The symbols move the elements like this.
s: Q482->Q313, Q967->Q538, Q120->Q677, Q946->Q885, Q541->Q511, Q578->Q808, Q404->Q711, Q677->Q728, Q471->Q404, Q297->Q462, Q816->Q524, Q613->Q940, Q885->Q565, Q621->Q967, Q808->Q111, Q511->Q698, Q955->Q961, Q711->Q621, Q476->Q471, Q662->Q619, Q111->Q257, Q619->Q619, Q565->Q695, Q872->Q613, Q538->Q925, Q399->Q524, Q80->Q649, Q657->Q613, Q128->Q297, Q462->Q866, Q700->Q80, Q796->Q434, Q841->Q185, Q215->Q565, Q115->Q128, Q794->Q796, Q717->Q925, Q701->Q541, Q42->Q698, Q533->Q700, Q695->Q946, Q865->Q662, Q834->Q823, Q961->Q399, Q322->Q945, Q313->Q657, Q830->Q533, Q698->Q120, Q434->Q216, Q817->Q482, Q216->Q478, Q354->Q42, Q940->Q830, Q649->Q834, Q114->Q865, Q478->Q701, Q823->Q961, Q945->Q816, Q257->Q872, Q859->Q476, Q185->Q885, Q866->Q476, Q714->Q578, Q925->Q872, Q728->Q955, Q524->Q42
d: Q482->Q538, Q967->Q404, Q120->Q120, Q946->Q865, Q541->Q216, Q578->Q662, Q404->Q859, Q677->Q42, Q471->Q714, Q297->Q511, Q816->Q885, Q613->Q657, Q885->Q565, Q621->Q471, Q808->Q717, Q511->Q478, Q955->Q120, Q711->Q476, Q476->Q462, Q662->Q404, Q111->Q714, Q619->Q114, Q565->Q111, Q872->Q808, Q538->Q215, Q399->Q834, Q80->Q830, Q657->Q695, Q128->Q541, Q462->Q115, Q700->Q940, Q796->Q42, Q841->Q945, Q215->Q257, Q115->Q701, Q794->Q823, Q717->Q817, Q701->Q434, Q42->Q841, Q533->Q613, Q695->Q662, Q865->Q967, Q834->Q728, Q961->Q649, Q322->Q533, Q313->Q578, Q830->Q657, Q698->Q185, Q434->Q399, Q817->Q865, Q216->Q794, Q354->Q524, Q940->Q257, Q649->Q533, Q114->Q621, Q478->Q796, Q823->Q955, Q945->Q700, Q257->Q578, Q859->Q297, Q185->Q816, Q866->Q128, Q714->Q482, Q925->Q111, Q728->Q698, Q524->Q322

The rows follow the links: the fewer symbols apart two elements are, the more alike their rows tend to be.

Each row, then its element:
-129 642 189 -803 -365 -71 306 92 -113 -206 -69 -206 -43 -410 -394 259 121 -10 93 -20 -175 -435 23 -68 578 447 -311 156 282 -291 -262 441 430 411 154 382 134 -17 24 -358 -867 327 288 -184 -253 19 -210 458 -220 289 897 -241 -88 424 -166 -> Q794
88 875 -60 207 -253 -67 -4 -114 -327 -254 -55 -398 -547 -756 131 400 -822 -132 186 206 505 639 11 371 360 93 -55 -404 -48 114 -285 169 57 -452 -174 -123 216 74 -4 -112 -55 133 912 23 291 459 372 -98 292 258 -191 17 473 -47 -345 -> Q185
-156 -946 -277 3 90 -279 -18 42 -10 362 362 606 19 473 -428 -225 272 607 -410 -57 -539 45 281 -526 -66 -517 542 -115 -353 143 -205 -433 -560 -446 91 168 -234 -2 248 -79 281 -469 -58 77 35 146 279 139 120 -13 -622 242 -555 -29 -107 -> Q215
-25 -865 225 714 468 -140 -265 202 522 292 56 424 -94 420 430 -445 64 139 -255 261 -37 48 265 378 -384 -380 325 -384 104 143 -141 -569 -436 -564 -62 5 86 -101 18 409 714 -243 -385 157 397 -36 -45 40 137 -536 -367 156 47 -548 -84 -> Q662
87 -650 335 662 469 70 -283 207 646 177 -151 152 69 456 735 -516 145 -217 14 140 153 -127 65 500 -536 -42 24 -132 314 -71 141 -301 -160 -102 12 -89 147 -97 -65 575 639 -15 -727 57 315 -309 -378 -62 -42 -670 102 4 229 -571 197 -> Q404
-77 706 192 -770 -345 11 312 101 -105 -191 -103 -192 10 -419 -327 224 119 -87 164 -71 -144 -486 8 -41 534 508 -339 191 244 -319 -219 485 454 422 145 335 133 -4 3 -342 -858 384 254 -181 -234 -22 -294 451 -241 236 928 -217 -68 392 -99 -> Q796
97 899 -387 -99 -336 170 27 -404 -686 -310 -40 -508 -150 -539 -260 559 -541 -95 239 -93 412 623 -298 -187 184 40 -154 65 -390 199 125 279 161 86 -187 -396 -145 170 -60 -248 -216 26 690 6 -123 288 468 -459 217 591 -498 55 272 303 -12 -> Q649
1 1068 172 -280 -310 -33 161 -19 -305 -344 -126 -453 -383 -810 -92 457 -535 -104 164 213 284 211 -13 319 556 386 -318 -242 151 -12 -388 365 308 -137 -93 107 249 40 -73 -228 -520 334 834 -40 87 351 145 185 152 333 304 -115 368 157 -384 -> Q42
83 -277 469 385 382 176 -164 115 561 51 -268 -81 330 387 661 -321 322 -429 171 -20 252 -387 -220 514 -466 217 -342 174 468 -129 449 -78 178 430 -37 -137 87 -139 -232 485 326 95 -902 -27 -25 -478 -558 -144 -211 -538 431 -136 273 -245 353 -> Q859
54 -12 339 -102 130 204 25 94 452 -28 -256 -194 414 273 413 -179 386 -477 249 -187 186 -539 -279 288 -232 372 -481 424 454 -206 466 255 390 736 66 -12 88 -174 -162 193 -18 237 -786 -146 -236 -511 -601 -84 -351 -368 803 -274 134 22 400 -> Q297
-108 898 41 -579 -417 -100 223 56 -335 -264 -61 -276 -361 -703 -287 369 -382 -19 140 22 -10 -3 85 51 659 426 -158 -124 90 -264 -478 421 324 -20 89 264 208 76 62 -317 -751 392 779 -137 7 278 50 392 5 364 563 -129 107 249 -334 -> Q823
-67 -841 -500 -46 -39 -195 12 -108 -147 317 360 562 121 477 -569 -159 248 485 -372 -131 -492 100 150 -671 -120 -593 620 38 -523 208 9 -363 -461 -238 84 66 -331 44 231 -192 224 -503 -13 49 -140 112 376 -68 21 116 -698 232 -589 140 39 -> Q257
-23 984 227 -307 -321 -17 146 60 -177 -292 -137 -369 -420 -817 -54 355 -449 -150 174 228 171 2 150 354 585 421 -242 -282 223 -146 -459 380 347 -137 -23 249 330 24 -36 -228 -585 405 793 -64 146 313 -15 393 52 256 544 -130 323 100 -413 -> Q698
49 67 320 -273 26 196 106 33 268 -61 -204 -178 433 255 196 -105 474 -416 240 -192 70 -633 -267 103 -179 381 -470 486 409 -268 434 303 445 847 77 35 51 -133 -159 36 -239 235 -752 -192 -297 -528 -586 14 -365 -243 835 -246 14 155 409 -> Q115

Each walk starts at a row. The symbols on each line, taken left to right, move it on to the next element.
Each answer is a row, close to the row of the element it stands for.
start 26 -636 434 746 518 36 -267 258 632 186 -90 212 45 366 733 -466 128 -154 -87 265 153 -88 100 571 -479 -72 -2 -266 310 16 68 -366 -206 -241 -80 -44 189 -135 -136 579 681 -47 -627 146 351 -196 -323 1 41 -670 -35 29 217 -603 46
s d s d s d -132 -1103 -26 138 277 -246 -94 171 278 408 251 649 157 644 -194 -417 419 472 -439 57 -496 -191 285 -299 -247 -485 505 -103 -164 92 -126 -544 -526 -334 75 191 -161 -75 158 104 361 -412 -390 124 27 -46 31 213 22 -260 -395 203 -517 -160 -34
s s d d d -91 -859 267 622 477 -139 -262 239 516 292 54 452 -123 377 400 -459 56 242 -329 292 -140 36 320 339 -288 -303 313 -445 147 86 -223 -563 -439 -614 -47 63 82 -93 3 426 675 -199 -323 170 405 5 -59 166 132 -471 -316 146 -30 -574 -163
start 113 72 292 -171 41 214 70 55 305 -44 -194 -186 430 278 238 -167 453 -486 269 -183 157 -633 -283 189 -245 370 -446 505 394 -215 471 265 435 780 34 25 47 -179 -152 89 -186 196 -747 -219 -325 -530 -605 -79 -384 -316 843 -236 80 111 413
d d s s s s -2 449 285 -559 -172 106 223 136 148 -169 -186 -233 214 -119 26 5 289 -369 264 -193 -29 -636 -167 122 205 512 -438 348 412 -389 124 494 559 687 177 257 129 -100 -45 -103 -614 394 -238 -207 -254 -333 -518 278 -351 -66 1103 -307 41 275 179
d s d d -44 1063 56 -512 -404 -20 204 -19 -408 -357 -111 -438 -259 -757 -241 484 -352 -59 166 30 128 82 -43 37 582 439 -334 -45 103 -106 -296 437 374 125 -18 93 107 98 -24 -290 -716 365 713 -67 -70 243 104 246 72 461 403 -122 195 299 -287
start -92 -829 -474 -109 -2 -173 9 -118 -179 273 350 528 155 519 -562 -139 323 539 -340 -139 -537 21 150 -755 -91 -560 551 75 -499 187 -6 -335 -441 -216 109 52 -376 56 232 -214 111 -455 -41 86 -154 116 331 -40 48 190 -695 231 -609 180 25
s s s s s s 192 481 -538 148 -213 262 -17 -502 -639 -200 57 -415 38 -193 -137 463 -401 -91 183 -185 443 686 -407 -308 -165 -192 -36 196 -475 366 448 116 31 114 -250 -568 -314 133 -63 -184 196 -203 312 7 -194 176 541 -756 190 442 -819 105 195 238 208
s d s s d 153 175 -609 153 -147 216 -38 -510 -597 -91 90 -232 104 24 -196 357 -299 29 77 -283 270 673 -382 -489 -238 -297 55 294 -597 372 478 -30 -94 108 -185 -616 -389 152 -55 -116 332 -285 168 72 -234 127 544 -804 193 385 -995 189 85 200 279
start 213 828 -387 247 -239 261 -49 -414 -576 -300 -56 -486 -173 -433 44 490 -602 -225 295 4 562 748 -309 -38 -63 -68 -96 14 -386 272 250 174 121 -53 -263 -512 -107 126 -84 -119 81 -22 556 39 -35 264 472 -643 232 403 -639 59 412 93 69
s s d s -171 -787 -343 241 162 -250 -145 62 -74 264 192 484 -144 267 -215 -253 13 606 -387 34 -469 360 293 -380 -78 -506 557 -301 -428 123 -325 -484 -587 -660 43 26 -177 148 173 82 403 -276 183 197 228 240 394 97 235 53 -855 286 -371 -233 -220
s s d d s -148 -1080 -135 74 223 -275 -96 136 218 358 282 680 34 564 -273 -383 374 520 -452 36 -575 -150 352 -330 -107 -485 560 -166 -176 88 -209 -498 -537 -444 107 247 -119 -62 228 7 303 -392 -235 98 125 24 113 283 58 -165 -410 192 -538 -163 -120
start -205 -977 -274 -86 128 -260 -18 73 0 332 302 605 92 513 -447 -266 373 631 -441 -79 -627 -78 276 -590 -45 -504 531 -69 -322 62 -191 -410 -510 -336 148 190 -255 52 233 -98 176 -407 -77 90 -21 78 247 209 49 77 -520 217 -640 31 -62
s s d -186 -976 -316 -140 42 -277 2 61 10 365 332 644 87 526 -539 -293 377 570 -390 -86 -662 -143 286 -631 -39 -494 593 -18 -346 82 -187 -340 -494 -277 145 232 -234 -17 243 -160 119 -415 -94 80 -69 54 202 214 11 39 -477 194 -657 92 -64
d s s d d -218 -1007 -210 -156 98 -320 47 130 68 362 336 654 83 505 -469 -313 402 598 -464 -39 -651 -202 324 -524 19 -490 548 -104 -230 55 -240 -402 -500 -343 193 327 -203 -1 252 -107 130 -382 -126 89 -10 84 173 297 -2 -23 -382 162 -643 30 -131
start 126 976 -140 132 -266 107 -11 -187 -475 -362 -140 -517 -401 -754 129 464 -775 -163 244 123 529 672 -114 253 257 180 -204 -227 -125 116 -154 237 166 -233 -204 -301 117 118 -69 -56 -100 244 843 44 165 383 355 -218 242 397 -262 6 545 -18 -220
d d d 162 -18 -684 183 -139 174 -56 -466 -557 14 168 -80 167 122 -270 236 -189 98 17 -261 135 589 -275 -612 -272 -428 223 264 -661 374 453 -56 -192 18 -153 -514 -410 169 23 -172 308 -376 104 81 -211 121 537 -696 161 386 -1011 203 -99 213 253
d s s d d -84 -811 -200 516 297 -184 -242 5 22 259 169 393 -102 356 107 -249 -59 418 -330 35 -144 451 181 -84 -287 -484 404 -330 -290 248 -73 -555 -609 -609 -54 -154 -156 101 94 250 739 -409 -103 187 266 178 384 -172 281 -162 -971 274 -121 -323 -103
start -64 422 237 -749 -215 28 260 86 39 -109 -109 -172 241 -133 -248 71 334 -171 143 -156 -177 -662 -81 -23 332 484 -398 359 342 -327 2 447 483 648 176 335 77 -87 -48 -249 -733 334 -151 -203 -340 -202 -445 382 -322 80 1022 -249 -146 395 58
d d d d 212 735 -384 292 -219 171 -72 -384 -536 -267 -45 -501 -240 -467 121 425 -695 -210 272 -72 576 793 -287 23 -5 -45 -114 -26 -346 276 200 186 72 -117 -235 -504 -90 138 -64 -36 185 11 605 22 36 264 472 -621 237 334 -627 85 463 48 55
s s s s s -92 878 242 -295 -288 -152 149 114 -171 -256 -56 -234 -486 -776 -129 313 -448 -8 77 282 99 55 206 327 607 363 -162 -402 225 -98 -603 273 215 -258 -26 306 318 12 25 -207 -584 329 866 -56 202 363 64 462 133 266 459 -104 217 75 -493
